Both labels of each row
| -13.9 |   1.2 |  -6.6 | -16.9 |  25.6 | -13.4 |   7.5 |  17.8 |  14.4 |  -0.8 |  15.8 |   7.1 |  16.4 |  23.7 | -16.6 |  -5.3 |  -2.8 | -> Q680, E
| -16.9 |  10.3 | -12.9 |  -1.0 |   6.8 |   7.5 |   2.2 |  -2.3 |  -6.6 |  -0.3 |  -4.0 | -12.7 |   2.8 |   6.2 |  -7.8 |  -9.2 | -22.7 | -> Q680, E
| -29.7 | -14.0 |  -9.2 |  17.0 | -13.4 |  -3.9 |  12.7 |   3.5 |   3.8 |  -5.1 | -16.7 |  14.4 |   3.2 |   7.4 |   6.2 |  10.2 |   0.8 | -> Q418, E
| -33.2 |   1.7 | -12.4 |  -7.7 |   2.6 |   2.4 |   4.9 |  -6.1 |  25.6 | -13.5 |  11.8 |  14.6 |   6.3 | -12.5 |  -9.7 |  -5.5 |  -0.8 | -> Q418, E
| -26.8 | -23.3 |  55.1 |  25.3 | -28.8 |  13.0 | -53.9 | -23.5 | -41.3 |   8.6 |  -2.3 |  47.8 | -27.2 |  53.2 |  22.7 |  30.3 |  38.2 | -> Q418, L
| -41.8 |   3.6 |  -6.3 |  -5.4 |  14.1 |  -2.9 |   5.4 |   7.2 |   7.1 | -16.4 |  -0.7 |   1.2 |  11.8 |   1.4 |  -7.7 |  -8.1 | -13.9 | -> Q418, E
| -15.8 |   3.6 |  -9.9 |  -5.5 | -10.9 |   6.0 | -19.8 |  26.6 | -17.1 |  -2.1 |  -6.6 |   7.7 |  -3.2 |  18.1 |  16.4 |  15.1 |   3.2 | -> Q418, A
| -20.2 |   5.6 | -14.1 | -11.0 |   4.0 |  -9.3 |  17.2 |  28.8 |  16.9 |   5.1 |  -0.1 | -26.4 |   6.4 | -35.5 |  -8.7 |  -4.7 |   3.8 | -> Q418, A
| -24.4 |  19.0 | -11.9 |  15.8 |  -6.4 | -12.0 |   0.8 |  -3.5 |   5.4 |  -9.8 | -11.9 |  -1.3 |  -1.8 |  -4.7 |  71.3 |  -8.4 | -16.1 | -> Q418, E
| -12.9 |   9.4 |  14.2 |  24.8 | -12.7 |  -5.9 |   2.8 |  13.6 |  -6.7 |   6.3 |   1.9 |  -4.1 |   2.3 |  -8.4 |   7.0 |  -4.8 |  -7.8 | -> Q680, A
| -22.0 |  -5.0 | -25.2 |  -0.4 |  -1.3 |   2.8 |  17.1 |  22.2 |  13.3 |  -8.8 |   3.8 |   2.0 |   9.4 | -17.2 |  -6.8 |  -6.3 | -13.9 | -> Q418, E
| -38.1 |  33.0 |   6.7 |  24.0 |   5.8 |  19.2 |  -0.8 | -10.4 |  -1.4 |  -5.7 | -18.6 |  -1.8 |   2.0 | -10.0 |  -1.8 | -12.9 | -27.8 | -> Q680, A
|  16.9 |  19.7 |   0.8 |   5.3 |  -9.0 | -40.0 |  10.6 |   3.1 |   3.1 |  -9.3 | -10.8 | -19.4 | -11.8 |  -9.1 |  14.7 |   3.2 |  17.4 | -> Q418, L
| -10.0 |  12.1 | -26.5 |  -3.6 |   5.9 | -12.0 |  22.6 |  18.5 |  26.4 |   2.1 |   3.0 |  -8.1 |  -8.1 | -42.8 |   3.0 |  -2.2 | -14.5 | -> Q418, E
| -13.2 |   9.9 | -19.7 | -15.9 |  12.6 |  -8.0 |   1.8 |  60.3 |  -0.3 | -10.4 |   2.0 | -15.7 |   4.8 |  -2.8 |   6.3 |  -4.1 |  -5.7 | -> Q42, A
| -28.8 |  11.6 |   4.1 |   7.1 |  -0.3 |  32.6 |   5.8 |  -8.1 | -18.9 | -16.9 | -10.5 |  -8.3 |   5.3 |  14.2 |  -4.6 |  -6.1 | -34.5 | -> Q680, A
| -21.2 |  -5.6 |  -8.8 | -14.2 |   5.7 |  16.7 |  20.7 |  23.8 |  11.1 |  -5.0 |  12.9 | -17.6 |  16.9 |  -9.4 | -16.6 |  -2.9 |  -6.3 | -> Q418, A
| -14.9 |   2.5 |  -9.2 | -18.8 |   8.1 |  16.9 |  16.4 |  11.1 |  -7.7 |  -7.2 |   6.0 |  -5.7 |   6.1 |  -1.9 |   1.3 |  17.5 | -19.9 | -> Q418, A
| -25.1 |  -5.2 | -16.4 |   5.6 |  -7.9 |  11.4 |  -5.8 |  -8.5 |   5.1 | -11.8 |  -1.7 |  25.4 |  -7.5 |  -4.4 |   1.0 |   1.8 | -11.7 | -> Q418, E
| -21.4 | -18.8 |  10.4 |  15.5 | -14.2 |   3.3 |  -7.3 |  -7.5 |   9.5 |   3.0 |   6.2 |  31.2 |   0.6 |  -0.5 |   4.7 |   7.2 |   4.7 | -> Q418, E
| -35.4 |   1.7 | -15.0 | -10.2 |   2.2 |  -7.1 |  -5.8 |  11.9 |   7.1 |  -7.0 |  -9.0 |   7.2 |   4.1 |   4.9 |   6.3 |   9.3 |  -8.9 | -> Q680, E
| -13.8 |  11.1 | -31.2 | -16.9 |   7.8 |  -5.8 |  26.3 |  16.7 |  18.6 | -14.0 |  10.1 |  -6.0 |   9.0 | -18.5 |  -6.7 |  -6.1 | -10.2 | -> Q418, E
| -34.7 | -17.4 |  11.3 |   9.9 | -12.3 |  13.2 | -11.7 | -19.8 |   2.7 |   7.8 |  -3.4 |  29.4 |  -6.0 |   4.4 |   4.4 |   9.9 |   4.6 | -> Q418, E
| -17.5 | -12.1 | -16.0 | -23.2 |  30.6 |  10.0 |  20.7 |  17.9 |  18.3 |  -1.7 |  19.3 |  -3.8 |  28.1 | -10.5 | -26.1 | -11.9 |  -7.2 | -> Q418, E
| -10.0 |   5.3 | -38.1 | -29.4 |  10.9 |  17.5 |  18.9 |  24.2 |   8.0 |  -7.8 |  -1.8 | -26.8 |  17.5 | -19.0 | -18.1 |  -3.8 |  -1.0 | -> Q418, A
| -22.6 |   6.5 | -13.0 | -10.8 |  15.9 | -20.4 |  33.5 |  -2.6 |  21.5 | -11.7 |   3.7 |   2.8 |   3.1 |  -8.4 |  -4.6 |  -5.7 | -13.0 | -> Q418, E
| -13.9 | -12.5 |  -1.7 |  -5.9 |  11.7 |  -0.1 | -12.1 |  25.5 |   0.3 |  12.7 |  10.2 |  -1.5 |  14.4 |  17.9 |  -0.1 |   5.8 |  11.4 | -> Q42, A
| -34.3 |   3.5 | -20.9 | -10.2 |   2.3 |   2.8 |  10.4 |   3.2 |   6.4 |  -3.0 |  -7.1 |   6.6 |  -0.1 | -11.1 |  -6.6 |  -1.3 | -15.8 | -> Q166, E
| -33.3 |   2.9 |  -3.4 |  13.6 |  -4.9 |   2.6 |  10.2 | -21.7 |  21.7 |  -9.1 | -12.0 |   9.8 |  -5.1 |  11.4 |  -4.4 |  -3.0 | -22.4 | -> Q418, E
| -23.3 |  -3.9 |  -5.7 |  -3.1 |  -4.9 |  11.5 |   7.9 |  -2.1 |  10.9 |  -4.8 |   0.4 |   6.6 |   9.5 | -30.9 | -11.1 |   1.8 |  -5.4 | -> Q418, E
|   2.3 |  -1.8 | -14.2 | -29.4 |   9.1 |  -1.5 |   7.9 |   0.7 |  17.3 |  -0.5 |  14.9 |  11.7 |   8.3 |  -8.3 | -14.9 |  -4.7 |   4.2 | -> Q418, E
| -16.7 |  -5.0 | -22.1 | -22.6 |  -8.0 |   1.2 |  -9.6 |  23.3 |   0.8 |   1.4 |  15.9 |  22.7 |  -7.1 |  23.0 |  19.0 |  16.2 |  28.0 | -> Q418, E
| -33.1 |  14.5 | -20.2 |   5.0 |  -8.0 | -23.6 |   8.6 |   8.1 |   4.2 |  -9.4 |  -8.7 |  -3.1 |   2.0 | -24.3 |   0.5 | -21.2 | -29.2 | -> Q680, E
| -15.3 |   2.3 | -13.2 | -12.3 | -10.7 |   7.1 |   8.1 |  25.5 |  -5.2 | -10.8 |  -4.7 | -14.8 |   2.2 | -10.7 |   5.6 |   4.3 |   0.7 | -> Q418, A
| -13.7 | -10.1 |   5.4 |   7.5 |   0.2 |  20.1 |  -1.5 |  10.4 |   5.3 | -13.1 |   2.3 |  29.3 |   0.5 |  64.1 |  -6.2 |  11.0 | -12.9 | -> Q418, E
|   4.9 |   0.4 | -13.6 | -19.4 |   3.8 |  -6.2 |  14.7 |  24.9 |  21.7 |   0.6 |  15.2 |  15.8 |  11.6 | -15.0 |   1.4 |   2.7 |   2.6 | -> Q418, E
|   1.4 |  23.2 | -12.4 | -10.7 |  -7.2 | -38.9 |   0.5 |  13.7 |  -2.6 |  -2.4 | -16.5 | -37.4 | -11.0 |  -6.9 |   4.3 | -10.9 | -20.7 | -> Q680, L
| -18.0 |   6.3 | -14.1 | -11.0 |   4.6 |   7.6 |  23.1 |  23.9 |  11.9 |  -5.1 |   9.7 | -14.7 |  12.8 | -19.3 | -19.4 |  -7.6 |  -6.4 | -> Q418, A
| -30.0 | -23.3 |  -3.5 |   3.1 |  -6.3 | -10.5 |  -5.6 | -10.6 |   8.7 |  -3.5 |  -3.8 |  31.6 |   4.4 |   3.9 |   6.2 |  11.3 |  17.9 | -> Q418, E
| -32.5 |  13.5 |  -5.2 |   1.4 |  -8.6 |  10.7 |   1.4 |   4.6 | -12.2 |  -5.2 |  -5.6 |  12.3 |  -2.4 | -11.8 |   7.2 |  15.2 | -12.4 | -> Q418, E
| -24.0 |  14.4 | -63.2 |   6.6 |  -4.3 |  10.8 |  -0.6 |  -1.9 |   5.4 |  -7.3 |   7.3 |   4.4 |  -8.8 |  -4.4 |   2.6 |  -1.0 | -12.7 | -> Q418, E
|  -5.7 | -15.0 | -11.9 | -54.4 |  33.0 |  26.0 |   6.8 |  49.2 |  13.9 |  13.2 |  34.5 | -11.7 |  21.9 |  12.7 | -12.9 | -14.3 |   9.5 | -> Q166, A
| -13.1 |   8.2 |  -8.8 |  -5.1 | -13.1 |  -6.1 |   3.8 |  16.5 |   7.7 |  -2.1 |  -5.5 | -15.2 |  -2.2 | -26.7 |   4.8 |  -8.3 |  10.5 | -> Q418, A
| -10.4 |   0.9 |  -3.1 |  10.2 | -12.4 |   1.3 |  -9.3 |  19.6 | -10.4 |   5.7 |  -9.4 |  -3.9 |  -6.5 |  -1.2 |   6.6 |   5.2 |  -0.1 | -> Q418, A
| -21.6 |  13.8 |   7.2 |  16.7 | -24.6 |  17.0 |  -9.3 |   2.0 | -11.4 |  -8.6 | -11.9 | -10.0 |   0.8 | -10.1 |  17.9 |  -9.7 | -20.0 | -> Q418, A
| -16.1 |  -0.7 |  -0.4 | -22.8 |  12.6 |  32.5 |  25.9 |   8.2 |  13.9 | -11.4 |  19.9 | -10.0 |  20.9 |   0.8 | -25.1 |  -2.6 | -11.6 | -> Q418, A
|  -7.7 |   7.5 | -11.1 | -20.3 |   1.5 |   3.5 |   5.8 |   8.3 |  -3.8 |  -7.8 |   6.5 | -26.5 |  -3.4 |   6.3 |  -4.9 |  -3.5 |   1.9 | -> Q418, L
| -19.7 |   7.6 | -15.3 |  14.6 | -10.8 | -27.5 | -12.9 |  -8.8 |  -3.5 | -10.3 | -22.8 |   7.0 | -12.0 | -26.3 |  39.4 |   5.4 |  -0.2 | -> Q418, E
| -21.0 |  -1.7 |  -8.7 | -33.6 |  21.5 |   3.8 |  15.0 |  26.7 |  27.3 |  -3.2 |  22.6 |  14.7 |  13.0 |  16.9 | -17.1 |  -8.4 |   5.9 | -> Q166, E

Two labels a row
|  -9.3 |   0.2 |  24.0 |   2.7 |  -4.8 |   3.5 |  14.2 |   5.8 |   9.3 |  14.8 |   1.6 |  -1.8 |  -9.5 |   0.3 |  11.6 |  -7.1 | -14.2 | -> R, Q698
|  10.4 |   3.0 | -15.2 |  -9.3 | -20.0 |  24.7 |  -3.0 |  12.4 |  -6.2 |  -0.3 |  16.8 | -11.0 |  -8.0 |   0.4 |  -4.9 |   8.1 |  -6.4 | -> Z, Q500
|   7.6 |  -1.9 | -25.0 |  13.0 |  -5.3 |   0.2 |  -0.5 |   8.9 |   4.6 |  -4.4 |  22.7 |  -1.0 |   0.7 |   9.2 |   2.4 |  29.3 |  -1.4 | -> Z, Q698
|  8.1 |  4.7 |  5.8 | -2.9 | -1.2 | 11.6 |  2.2 | 17.0 | 11.3 | 19.0 | 10.9 | -0.2 | -5.3 | -6.1 |  1.8 | 10.1 |  1.6 | -> G, Q698
|   2.0 |  -1.9 |  28.1 |   1.9 |  -5.4 |  -1.2 |   4.1 |   9.2 |  11.4 |  39.0 | -19.0 |  18.3 |  -1.0 |   4.6 |   8.3 |  -6.0 |  -4.9 | -> R, Q698
